Below are the code and all the weights of a small trained network. Each question names an input and a class and asks about switching units off, where a switched-off unit gives its printed mean instead of its output.

import numpy as np


def w(rows, s, z=0):
    codes = np.array(rows[::2]) - 128.0
    scale = np.full(codes.shape[1], s)
    scale[-1] = z or s
    return codes * scale


def f(y):
    return y / 2 * (1 + np.tanh(0.7978845608 * (y + 0.044715 * y**3)))


def log_softmax(a):
    a = a - a.max(-1, keepdims=True)
    return a - np.log(np.exp(a).sum(-1, keepdims=True))


def net(x, mask):
    res = np.array(x, float).reshape(1, 7) / 4 @ E
    y = f(res @ A[0][:, :-1].T + A[0][:, -1])
    res = res + np.where(mask, y, B[0][:, -1]) @ B[0][:, :-1]
    return log_softmax(res[-1] @ U[:, :-1].T + U[:, -1])


A, B = {}, {}
E = w([
[122,122,135],'x0',
[255,59,70],'x1',
[142,162,101],'x2',
[220,171,244],'x3',
[97,70,175],'x4',
[125,122,133],'x5',
[129,132,123],'x6',
],0.0097)
A[0] = w([
[228,30,83,82],'n1',
[111,47,156,254],'n2',
[167,144,171,42],'n3',
[216,125,185,119],'n4',
[152,158,154,30],'n5',
[94,38,6,112],'n6',
],0.013,0.006)
B[0] = w([
[38,226,148,236],'n1',
[162,190,72,199],'n2',
[77,1,90,151],'n3',
[170,57,126,204],'n4',
[80,60,126,135],'n5',
[167,33,167,250],'n6',
],0.017,0.012)
U = w([
[153,70,100,100],'0',
[9,169,129,26],'1',
[179,136,90,254],'2',
],0.011,0.0067)

Each question gives the input, the list of numbers given to net, and the class t.
The units are the neurons (one row each of A and B). Each row of codes is followed by its name. A weight is (code - 128) times the scale printed after its matrix; where a second scale follows, it is the last column's (A, B and U).
mask holds one flag per neuron, in row order. A switched-off neuron (its flag False) gives its mean, the last column of its row in B, instead of its output. The means were averaged over made-up inputs and are rounded, as every weight is.
A unit's drop is (log p(t) with every unit on - log p(t) with that unit switched off) / (log p(t) with every unit on - log p(t) with every unit switched off).
The circuit of an input: a set's keep is (log p(t) with only the set's units on - log p(t) with every unit switched off) / (log p(t) with every unit on - log p(t) with every unit switched off). Starting from all 6 units, units are removed one at a time, each time the one whose removal leaves the highest keep (on an exact tie, the one counted first), for as long as the keep stays at least 0.8.
circuit, biggest first: the units of the circuit, biggest drop first
most important unit: the unit with the biggest drop
k most important neurons: the k neurons with the biggest drops, biggest first
drop when u is switched off: that unit's drop, to one decimal
input [-8,-8,-3,-8,7,-8,-3], class 0: circuit, biggest first : [n1]
input [2,8,-2,-7,-5,6,8], class 1: 2 most important neurons : [n1, n4]
input [-1,-4,0,5,-7,-3,2], class 0: circuit, biggest first : [n1, n2]
input [-3,-2,6,6,3,6,-1], class 0: 2 most important neurons : [n1, n3]
input [2,6,1,2,-3,-8,-6], class 1: 2 most important neurons : [n1, n6]
input [8,4,-1,0,-2,-6,-6], class 1: 2 most important neurons : [n1, n6]
input [5,-4,-8,1,-1,7,4], class 2: 2 most important neurons : [n1, n2]
input [7,1,-3,-1,5,-2,8], class 2: 2 most important neurons : [n1, n2]
input [8,5,5,8,-2,0,-3], class 0: 2 most important neurons : [n4, n3]
input [-3,6,-3,-4,7,-5,-4], class 1: 2 most important neurons : [n1, n4]
input [-5,-7,6,-8,0,-3,-3], class 0: 2 most important neurons : [n1, n6]
input [2,-6,-8,0,1,-6,-1], class 2: 2 most important neurons : [n1, n2]
input [-5,8,7,8,2,5,5], class 0: 2 most important neurons : [n4, n3]
input [-8,7,-7,-1,-5,-1,-6], class 1: most important unit : n1
input [6,-6,3,6,-8,4,5], class 0: 2 most important neurons : [n1, n3]
input [-1,-2,5,7,2,2,4], class 0: drop when n4 is switched off : 0.1
input [-1,3,3,7,-8,7,8], class 0: drop when n4 is switched off : 0.3
input [0,4,-1,3,-1,3,8], class 1: drop when n6 is switched off : 0.6
